Here is a tiny trained network, its code and every weight. The questions are about switching its units off for an input and a class, where a switched-off unit gives its printed mean instead of its output.

import numpy as np


def w(rows, s, z=0):
    codes = np.array(rows[::2]) - 128.0
    scale = np.full(codes.shape[1], s)
    scale[-1] = z or s
    return codes * scale


def f(y):
    return y / 2 * (1 + np.tanh(0.7978845608 * (y + 0.044715 * y**3)))


def log_softmax(a):
    a = a - a.max(-1, keepdims=True)
    return a - np.log(np.exp(a).sum(-1, keepdims=True))


def net(x, mask):
    res = np.array(x, float).reshape(1, 5) / 4 @ E
    y = f(res @ A[0][:, :-1].T + A[0][:, -1])
    res = res + np.where(mask, y, B[0][:, -1]) @ B[0][:, :-1]
    return log_softmax(res[-1] @ U[:, :-1].T + U[:, -1])


A, B = {}, {}
E = w([
[125,129,128,130,128,129,134,133,133,127,125],'x0',
[145,114,191,20,133,162,104,123,164,17,105],'x1',
[232,155,52,121,69,96,154,114,74,91,2],'x2',
[127,124,120,122,126,132,122,129,120,127,139],'x3',
[94,46,90,138,166,130,202,21,135,89,158],'x4',
],0.013)
A[0] = w([
[125,126,106,134,155,136,154,109,129,115,129,122],'neuron 0',
[144,149,92,157,114,120,142,120,112,123,131,95],'neuron 1',
[166,146,70,159,104,81,146,130,99,142,117,147],'neuron 2',
[103,109,115,159,126,124,122,129,131,130,141,95],'neuron 3',
[112,131,175,87,140,155,117,135,158,88,156,134],'neuron 4',
[78,126,135,180,151,139,118,139,134,197,181,201],'neuron 5',
[137,142,112,137,136,139,123,128,126,121,141,113],'neuron 6',
[105,117,195,89,141,160,113,131,160,97,152,128],'neuron 7',
[159,136,129,68,111,140,120,114,131,55,106,73],'neuron 8',
[160,122,126,90,129,142,122,121,116,87,92,85],'neuron 9',
[118,119,142,106,157,147,138,120,132,113,139,93],'neuron 10',
[161,129,109,101,99,123,139,127,116,70,84,71],'neuron 11',
[136,157,144,118,113,131,93,183,117,144,124,254],'neuron 12',
[145,136,111,137,102,106,134,118,109,153,125,142],'neuron 13',
[110,61,89,144,158,128,210,4,135,86,147,165],'neuron 14',
[121,133,130,128,135,123,127,123,114,131,120,116],'neuron 15',
[143,134,77,156,95,109,147,123,102,152,100,100],'neuron 16',
[150,121,105,134,150,111,116,128,134,137,124,78],'neuron 17',
[137,119,142,130,133,109,116,114,122,134,126,124],'neuron 18',
],0.015,0.0096)
B[0] = w([
[94,109,132,114,110,135,146,83,113,129,108,149],'neuron 0',
[120,129,101,115,133,150,114,101,123,131,109,151],'neuron 1',
[151,129,101,156,143,161,145,144,101,107,102,196],'neuron 2',
[100,124,121,113,137,125,142,100,125,134,149,144],'neuron 3',
[143,112,132,105,152,148,81,142,136,101,105,206],'neuron 4',
[117,155,184,145,75,68,170,135,173,173,173,232],'neuron 5',
[124,128,126,124,134,125,134,121,121,141,119,126],'neuron 6',
[141,104,131,88,159,165,78,145,127,76,93,215],'neuron 7',
[105,145,177,136,102,77,156,125,167,171,182,202],'neuron 8',
[108,141,145,140,105,99,150,139,147,168,172,179],'neuron 9',
[110,114,150,120,137,119,114,126,124,96,132,156],'neuron 10',
[112,141,140,150,111,100,172,122,128,166,159,192],'neuron 11',
[188,163,133,136,120,136,120,201,152,147,122,217],'neuron 12',
[138,123,116,138,136,131,142,137,106,130,118,159],'neuron 13',
[39,76,119,105,149,116,137,4,110,111,130,255],'neuron 14',
[134,122,120,134,126,123,129,121,122,119,134,126],'neuron 15',
[135,122,97,130,161,164,86,108,105,98,91,179],'neuron 16',
[122,108,115,116,129,136,133,127,133,103,123,128],'neuron 17',
[122,128,122,126,134,133,129,133,133,132,132,127],'neuron 18',
],0.014,0.024)
U = w([
[176,193,178,192,51,58,165,193,165,213,203,254],'0',
[58,113,156,148,94,38,208,59,132,182,221,113],'1',
[198,142,161,71,132,208,21,193,159,89,94,118],'2',
[84,75,143,73,160,171,56,79,117,19,123,27],'3',
[219,168,50,210,111,220,129,183,69,138,36,177],'4',
[99,105,1,156,141,183,157,58,52,103,60,35],'5',
],0.0074,0.0034)

Each question gives the input, the list of numbers given to net, and the class t.
The units are the neurons (one row each of A and B). Each row of codes is followed by its name. A weight is (code - 128) times the scale printed after its matrix; where a second scale follows, it is the last column's (A, B and U).
mask holds one flag per neuron, in row order. A switched-off neuron (its flag False) gives its mean, the last column of its row in B, instead of its output. The means were averaged over made-up inputs and are rounded, as every weight is.
A unit's drop is (log p(t) with every unit on - log p(t) with that unit switched off) / (log p(t) with every unit on - log p(t) with every unit switched off).
The circuit of an input: a set's keep is (log p(t) with only the set's units on - log p(t) with every unit switched off) / (log p(t) with every unit on - log p(t) with every unit switched off). Starting from the 12 units with the biggest drops (on a tie, the unit counted first), units are removed one at a time, each time the one whose removal leaves the highest keep (on an exact tie, the one counted first), for as long as the keep stays at least 0.8.
circuit, biggest first: the units of the circuit, biggest drop first
most important unit: the unit with the biggest drop
k most important neurons: the k neurons with the biggest drops, biggest first
drop of u: that unit's drop, to one decimal
input [3,-1,5,8,-1], class 4: most important unit -> neuron 14
input [-3,5,0,4,-2], class 2: 4 most important neurons -> [neuron 5; neuron 14; neuron 7; neuron 4]
input [-6,-8,1,8,-3], class 4: 3 most important neurons -> [neuron 16; neuron 2; neuron 8]
input [7,0,0,-8,0], class 0: 2 most important neurons -> [neuron 14; neuron 7]
input [-5,-6,1,7,5], class 5: 3 most important neurons -> [neuron 8; neuron 16; neuron 2]
input [-8,1,-5,-8,0], class 2: 3 most important neurons -> [neuron 14; neuron 7; neuron 8]
input [-1,6,1,-7,0], class 0: 2 most important neurons -> [neuron 14; neuron 8]
input [-4,0,-7,0,-2], class 0: 2 most important neurons -> [neuron 5; neuron 14]
input [5,6,-8,0,1], class 3: 2 most important neurons -> [neuron 12; neuron 10]
input [4,0,-7,-7,-1], class 0: drop of neuron 5 -> 2.1
input [-7,8,-7,7,0], class 2: drop of neuron 14 -> 0.8
input [5,5,-4,8,1], class 3: drop of neuron 12 -> 0.3
input [3,0,1,6,3], class 5: drop of neuron 12 -> 0.0
input [-4,7,-6,-4,0], class 2: circuit, biggest first -> [neuron 14]
